Here is a tiny trained network, its code and every weight. The questions are about switching its units off for an input and a class, where a switched-off unit gives its printed mean instead of its output.

import numpy as np


def w(rows, s, z=0):
    codes = np.array(rows[::2]) - 128.0
    scale = np.full(codes.shape[1], s)
    scale[-1] = z or s
    return codes * scale


def norm(h):
    return h / np.sqrt((h * h).mean(-1, keepdims=True) + 1e-5)


def f(y):
    return np.maximum(y, 0)


def log_softmax(a):
    a = a - a.max(-1, keepdims=True)
    return a - np.log(np.exp(a).sum(-1, keepdims=True))


def net(x, mask):
    res = np.array(x, float).reshape(1, 7) / 4 @ E
    u = 0
    for l in range(3):
        y = f(norm(res) @ A[l][:, :-1].T + A[l][:, -1])
        res = res + np.where(mask[u : u + 8], y, B[l][:, -1]) @ B[l][:, :-1]
        u += 8
    return log_softmax(norm(res)[-1] @ U[:, :-1].T + U[:, -1])


A, B = {}, {}
E = w([
[162,139,222,76,170,159,64,127,80],'x0',
[132,125,166,129,102,142,171,45,95],'x1',
[140,255,109,169,121,132,149,180,104],'x2',
[173,148,43,95,129,143,59,158,102],'x3',
[124,138,123,145,185,153,113,90,56],'x4',
[106,139,126,46,68,153,74,69,104],'x5',
[100,144,131,53,56,60,189,100,65],'x6',
],0.013)
A[0] = w([
[82,137,141,94,58,123,228,82,142,33],'L0N0',
[114,143,90,82,22,110,201,97,111,102],'L0N1',
[110,101,67,174,138,132,177,87,114,2],'L0N2',
[166,199,147,134,202,165,110,186,71,93],'L0N3',
[96,168,94,192,100,97,248,182,155,23],'L0N4',
[150,131,215,215,155,155,180,101,154,97],'L0N5',
[114,96,111,71,89,100,120,144,101,108],'L0N6',
[138,46,136,166,157,150,126,109,153,40],'L0N7',
],0.011,0.0072)
B[0] = w([
[234,160,123,109,52,87,124,139,141,215],'L0N0',
[171,168,131,122,108,110,172,39,107,254],'L0N1',
[74,143,69,130,113,151,208,144,97,151],'L0N2',
[104,169,103,136,39,74,73,131,103,237],'L0N3',
[113,61,58,107,246,218,171,188,195,231],'L0N4',
[180,164,120,93,168,124,206,29,61,233],'L0N5',
[109,144,162,103,156,154,166,79,149,192],'L0N6',
[120,107,67,103,124,154,178,149,148,175],'L0N7',
],0.011,0.0066)
A[1] = w([
[136,173,177,255,232,178,117,204,119,95],'L1N0',
[28,30,101,221,149,112,101,53,78,98],'L1N1',
[119,179,73,168,91,106,150,84,69,35],'L1N2',
[158,127,61,229,143,70,234,166,182,74],'L1N3',
[97,206,152,205,204,120,115,132,65,2],'L1N4',
[41,3,220,150,159,80,158,163,136,74],'L1N5',
[41,165,222,115,118,67,206,236,81,70],'L1N6',
[189,147,248,127,151,81,181,202,207,147],'L1N7',
],0.0095,0.0048)
B[1] = w([
[202,180,246,121,16,83,145,109,157,202],'L1N0',
[133,119,96,96,142,169,189,104,176,169],'L1N1',
[97,159,180,135,137,136,138,78,127,202],'L1N2',
[80,73,56,157,198,211,123,179,157,255],'L1N3',
[152,205,143,59,113,103,126,90,116,165],'L1N4',
[117,124,92,91,162,161,156,57,123,152],'L1N5',
[94,203,170,118,115,155,66,168,223,149],'L1N6',
[147,136,91,60,177,177,183,84,77,192],'L1N7',
],0.011,0.0068)
A[2] = w([
[106,166,123,140,202,175,84,158,86,148],'L2N0',
[143,117,132,126,127,137,51,248,175,107],'L2N1',
[107,57,190,108,119,112,91,114,132,28],'L2N2',
[131,111,132,137,78,74,153,113,89,53],'L2N3',
[110,42,147,117,179,158,73,84,110,32],'L2N4',
[159,106,164,98,143,180,102,132,130,129],'L2N5',
[103,178,164,136,60,99,101,197,165,44],'L2N6',
[101,143,56,120,117,120,110,135,67,2],'L2N7',
],0.014,0.0033)
B[2] = w([
[132,232,212,72,34,116,138,152,194,236],'L2N0',
[13,166,175,224,93,44,32,214,222,253],'L2N1',
[158,134,82,150,169,175,224,134,160,172],'L2N2',
[157,233,160,116,197,52,43,131,105,194],'L2N3',
[105,73,10,198,252,220,233,221,161,235],'L2N4',
[59,200,119,114,175,159,196,219,167,221],'L2N5',
[24,158,163,168,148,202,98,205,220,215],'L2N6',
[155,105,220,34,193,149,183,1,89,184],'L2N7',
],0.0071,0.0052)
U = w([
[117,62,67,105,199,204,215,144,151,147],'0',
[107,8,143,206,110,50,80,144,37,2],'1',
[140,172,200,70,63,91,128,50,76,186],'2',
[84,112,137,181,110,114,31,249,193,128],'3',
],0.015,0.0064)

Each question gives the input, the list of numbers given to net, and the class t.
The units are the neurons (one row each of A and B). Each row of codes is followed by its name. A weight is (code - 128) times the scale printed after its matrix; where a second scale follows, it is the last column's (A, B and U).
mask holds one flag per neuron, layer by layer. A switched-off neuron (its flag False) gives its mean, the last column of its row in B, instead of its output. The means were averaged over made-up inputs and are rounded, as every weight is.
A unit's drop is (log p(t) with every unit on - log p(t) with that unit switched off) / (log p(t) with every unit on - log p(t) with every unit switched off).
unit that matters most: the unit with the biggest drop
top k neurons: the k neurons with the biggest drops, biggest first
k most important neurons of layer l: the k neurons of layer l with the biggest drops, biggest first
drop when u is switched off: that unit's drop, to one decimal
input [-1,-6,0,2,1,-6,5], class 3: unit that matters most => L2N1
input [5,2,7,0,-4,7,-3], class 3: top 2 neurons => L0N5, L0N1
input [-8,5,8,3,8,0,7], class 0: top 2 neurons => L0N4, L1N3
input [1,-7,6,-8,2,0,-3], class 2: 3 most important neurons of layer 1 => L1N4, L1N0, L1N7
input [-3,8,-1,-2,6,2,-2], class 2: top 2 neurons => L0N4, L1N3
input [-1,5,-3,6,-6,-3,-8], class 3: top 2 neurons => L2N1, L0N1
input [8,-8,1,-2,3,-5,0], class 3: 2 most important neurons of layer 0 => L0N3, L0N1
input [-7,-5,-7,4,-6,2,-2], class 3: 2 most important neurons of layer 0 => L0N5, L0N4
input [-2,-7,-4,5,-6,3,2], class 3: top 2 neurons => L0N5, L1N7
input [7,-3,-1,2,5,-6,-5], class 2: 2 most important neurons of layer 1 => L1N4, L1N3
input [-7,-3,-6,4,3,4,2], class 2: 2 most important neurons of layer 0 => L0N4, L0N1
input [3,-6,2,-8,-2,-1,-4], class 2: 2 most important neurons of layer 1 => L1N0, L1N4
input [-3,1,-2,7,6,-8,-7], class 3: drop when L1N0 is switched off => 0.1
input [7,0,1,-1,-4,-6,0], class 2: unit that matters most => L0N5
input [-7,4,4,-4,-6,4,3], class 0: drop when L0N4 is switched off => 4.7
input [-2,-1,-2,3,3,4,-7], class 3: drop when L0N1 is switched off => 0.9
